J52: [ 0.02  7.56  8.37  9.24 -2.64  2.85  5.40 -0.92  4.35 -9.10 -9.39  0.68
 -4.65  8.84 -8.43 -4.33 -6.37  6.42]
J556: [ 5.50  0.17  2.09 -0.95  2.47 -1.54  4.40 -4.72 -1.24 -4.14  2.05 -4.07
 -6.46  1.11  1.01 -5.73  3.81 -1.81]
J927: [ 1.03 -0.24  1.45 -0.22  3.81 -0.62 -0.51 -1.55 -0.26 -1.27  3.33 -1.34
 -2.44  0.02  1.58 -2.45  4.47 -0.66]
J29: [-1.29  5.99  3.40  7.68 -0.46  4.47  0.02  1.75  5.42 -6.64 -2.35  3.00
 -3.30  2.24 -4.41 -3.65 -0.55  5.91]
J347: [-3.11 -4.42 -3.69 -4.99  3.76 -0.71 -6.35  3.65 -1.57  8.29  7.35  1.26
  5.87 -4.46  7.96  5.14  4.85 -3.31]
J864: [ 4.79  1.34 -3.36 -1.96 -5.76  0.73  4.54  4.19 -0.42  4.11 -1.19  1.55
  3.42 -1.72  3.83  4.85 -4.05 -0.92]
J177: [-2.81 -1.02  0.52 -0.03  4.79  0.45 -4.64 -5.55  0.70  1.03  4.75  0.61
  0.43 -1.16  2.64 -0.41  5.10 -0.09]
J841: [ 3.72  1.79 -3.99 -1.09 -1.45 -0.14 -0.06  6.02 -0.63  5.53  3.05  3.93
  5.64 -4.63  3.56  7.30  1.49  0.29]
J706: [ 4.05  0.95 -0.85 -0.68 -1.87  0.90  3.71 -0.09  0.40 -1.00  0.59 -2.32
 -2.31 -0.55  2.37 -1.73 -0.15 -0.77]
J695: [ 0.41  3.55  5.61  5.13  1.28  2.02  2.77 -3.37  3.03 -8.25 -2.57 -1.67
 -7.11  4.86 -3.83 -7.51  0.07  2.91]
J167: [ 4.23 -1.33  5.41 -2.37  5.25 -5.64  3.85 -5.56 -4.70 -0.75  0.44 -5.24
 -2.81  4.61  0.13 -1.57  3.22 -3.10]
J636: [-0.87  4.38 -3.48  3.54 -6.47  5.69 -0.32  8.27  4.84  1.93 -1.77  6.26
  4.42 -2.54  1.36  4.49 -4.77  4.00]
succ: [4.11]  [-1.19]
which: [ 1.03 -0.24  1.45 -0.22  3.81 -0.62 -0.51 -1.55 -0.26 -1.27  3.33 -1.34
 -2.44  0.02  1.58 -2.45  4.47 -0.66]  J927
succ: [-5.56]  [-4.70]
which: [-3.11 -4.42 -3.69 -4.99  3.76 -0.71 -6.35  3.65 -1.57  8.29  7.35  1.26
  5.87 -4.46  7.96  5.14  4.85 -3.31]  J347
which: [-1.29  5.99  3.40  7.68 -0.46  4.47  0.02  1.75  5.42 -6.64 -2.35  3.00
 -3.30  2.24 -4.41 -3.65 -0.55  5.91]  J29
which: [ 4.79  1.34 -3.36 -1.96 -5.76  0.73  4.54  4.19 -0.42  4.11 -1.19  1.55
  3.42 -1.72  3.83  4.85 -4.05 -0.92]  J864
succ: [-2.31]  [-0.55]

J695: [ 6.00  7.90  0.52 -8.90]
J177: [7.96 4.53 1.54 6.30]
J864: [ 0.88  3.13  2.78 -0.01]
J29: [ 7.89  7.69 -7.99 -4.63]
J347: [-8.76 -6.29 -3.51 -7.25]
J556: [ 3.02 -1.27 -6.02 -1.28]
which: [ 0.88  3.13  2.78 -0.01]  J864
size: [6.00 7.90]  2
succ: [7.89]  [7.69]

J556: [-6.51  1.86  0.85  5.26]
J841: [-3.05  0.86 -2.96  4.66]
J52: [-3.00  4.66 -2.95  4.65]
J347: [-0.75  0.20 -2.46  4.25]
J636: [-9.26 -6.51 -4.31  5.74]
J695: [-6.52  1.47 -3.42  4.65]
succ: [-3.00]  [4.66]
succ: [0.86]  [-2.96]
which: [-6.52  1.47 -3.42  4.65]  J695
common J556 J636:   [-6.51]
size: [-0.75  0.20 -2.46  4.25]  4
which: [-9.26 -6.51 -4.31  5.74]  J636
common J52 J695:   [4.65]

J556: [ 1.12 -4.23  2.49 -1.28]
J706: [-0.11  8.24  0.75  7.71]
J177: [ 5.29 -0.96 -2.97 -4.22]
J927: [ 5.33 -1.52  2.16 -2.51]
J841: [-0.08  0.31  8.25 -1.11]
J864: [ 8.27 -1.74  5.32  0.25]
J636: [-0.79  8.20  0.63  7.18]
J695: [3.98 1.79 7.69 2.57]
J167: [0.21 5.30 2.32 7.75]
succ: [0.63]  [7.18]
succ: [5.30]  [2.32]
size: [ 8.27 -1.74  5.32  0.25]  4
succ: [5.33]  [-1.52]
succ: [2.32]  [7.75]
size: [3.98 1.79 7.69]  3
succ: [8.24]  [0.75]

